Below is a small trained network, with its code and all its weights. Each question gives an input and a class and asks what happens when units are switched off, that is, made to give their printed mean instead of their output.

import numpy as np


def w(rows, s, z=0):
    codes = np.array(rows[::2]) - 128.0
    scale = np.full(codes.shape[1], s)
    scale[-1] = z or s
    return codes * scale


def f(y):
    return np.maximum(y, 0)


def log_softmax(a):
    a = a - a.max(-1, keepdims=True)
    return a - np.log(np.exp(a).sum(-1, keepdims=True))


def net(x, mask):
    res = np.array(x, float).reshape(1, 6) / 4 @ E
    y = f(res @ A[0][:, :-1].T + A[0][:, -1])
    res = res + np.where(mask, y, B[0][:, -1]) @ B[0][:, :-1]
    return log_softmax(res[-1] @ U[:, :-1].T + U[:, -1])


A, B = {}, {}
E = w([
[163,31,174,210,225,58,77,202,191,47,150,138],'x0',
[145,186,177,87,159,192,200,196,188,2,140,129],'x1',
[123,102,110,113,131,111,165,136,105,111,163,114],'x2',
[167,94,136,106,87,173,110,132,135,125,127,122],'x3',
[119,131,183,120,139,148,112,122,170,194,116,121],'x4',
[42,59,187,169,104,158,165,67,98,79,36,40],'x5',
],0.0084)
A[0] = w([
[118,188,179,15,156,164,184,124,157,46,135,139,40],'neuron 0',
[191,167,93,76,115,97,103,182,110,134,114,180,3],'neuron 1',
[127,163,104,90,61,162,174,76,124,159,116,142,79],'neuron 2',
[154,203,147,97,120,157,164,129,149,88,111,109,59],'neuron 3',
[102,122,76,114,110,130,116,93,109,163,131,143,126],'neuron 4',
[106,117,92,101,83,100,71,80,71,187,120,160,107],'neuron 5',
[140,255,103,43,107,150,196,84,69,159,107,83,34],'neuron 6',
[145,180,124,101,122,134,128,150,99,152,165,146,67],'neuron 7',
[186,170,121,141,110,139,181,155,120,184,148,163,29],'neuron 8',
[68,118,178,114,107,176,172,60,80,90,62,84,77],'neuron 9',
[119,180,124,148,113,100,167,118,174,118,149,121,36],'neuron 10',
],0.0099,0.0027)
B[0] = w([
[95,16,96,76,131,130,53,66,87,133,133,91,214],'neuron 0',
[135,166,109,180,171,135,187,144,160,165,154,149,182],'neuron 1',
[169,120,171,155,88,105,104,138,205,44,116,148,212],'neuron 2',
[67,66,45,39,150,132,52,87,138,156,136,152,182],'neuron 3',
[159,132,111,83,192,66,114,143,88,138,157,39,186],'neuron 4',
[97,111,61,66,110,52,127,115,72,130,101,99,223],'neuron 5',
[180,56,211,146,153,80,213,163,183,76,39,50,249],'neuron 6',
[70,136,57,155,63,195,163,165,150,136,169,155,174],'neuron 7',
[50,128,106,142,21,133,174,171,162,187,254,182,174],'neuron 8',
[74,180,81,205,62,170,146,185,117,157,199,180,220],'neuron 9',
[104,161,79,99,136,118,146,74,166,139,166,173,146],'neuron 10',
],0.009,0.013)
U = w([
[201,77,216,210,204,9,186,182,223,70,112,159,251],'0',
[10,217,48,253,84,200,235,221,104,228,213,229,75],'1',
[78,92,59,69,163,69,103,44,83,193,121,139,21],'2',
],0.0059,0.003)

Each question gives the input, the list of numbers given to net, and the class t.
The units are the neurons (one row each of A and B). Each row of codes is followed by its name. A weight is (code - 128) times the scale printed after its matrix; where a second scale follows, it is the last column's (A, B and U).
mask holds one flag per neuron, in row order. A switched-off neuron (its flag False) gives its mean, the last column of its row in B, instead of its output. The means were averaged over made-up inputs and are rounded, as every weight is.
A unit's drop is (log p(t) with every unit on - log p(t) with that unit switched off) / (log p(t) with every unit on - log p(t) with every unit switched off).
The circuit of an input: a set's keep is (log p(t) with only the set's units on - log p(t) with every unit switched off) / (log p(t) with every unit on - log p(t) with every unit switched off). Starting from all 11 units, units are removed one at a time, each time the one whose removal leaves the highest keep (on an exact tie, the one counted first), for as long as the keep stays at least 0.8.
units of the circuit, in order: the units of the circuit, biggest drop first
unit that matters most: the unit with the biggest drop
top k neurons: the k neurons with the biggest drops, biggest first
drop when u is switched off: that unit's drop, to one decimal
input [-5,-6,5,7,5,7], class 1: units of the circuit, in order : [neuron 9]
input [5,7,-1,0,4,-5], class 2: top 2 neurons : [neuron 0; neuron 6]
input [-8,7,8,-2,-8,-7], class 0: top 2 neurons : [neuron 6; neuron 2]
input [-3,7,2,-1,-5,6], class 2: top 2 neurons : [neuron 0; neuron 3]
input [-1,8,-8,-5,-2,-6], class 2: top 2 neurons : [neuron 0; neuron 3]
input [-5,8,-5,2,-5,-5], class 2: top 3 neurons : [neuron 0; neuron 3; neuron 9]
input [6,-8,4,8,8,-4], class 2: top 3 neurons : [neuron 6; neuron 2; neuron 5]
input [1,4,7,7,-3,0], class 2: units of the circuit, in order : [neuron 6; neuron 0]
input [3,-5,4,-4,7,6], class 1: top 2 neurons : [neuron 6; neuron 9]
input [0,0,6,-2,8,-2], class 1: top 4 neurons : [neuron 6; neuron 0; neuron 2; neuron 5]
input [6,8,-8,4,6,8], class 1: top 2 neurons : [neuron 9; neuron 6]
input [-6,5,2,0,-5,3], class 0: top 3 neurons : [neuron 6; neuron 2; neuron 5]
input [3,0,-2,1,-7,6], class 1: top 2 neurons : [neuron 6; neuron 9]
input [1,1,-4,7,0,8], class 1: unit that matters most : neuron 9
input [-5,-2,6,5,3,3], class 0: drop when neuron 6 is switched off : 0.3
input [-7,7,0,2,5,-5], class 0: drop when neuron 2 is switched off : 0.8
input [-2,7,3,6,5,3], class 2: drop when neuron 0 is switched off : 0.8
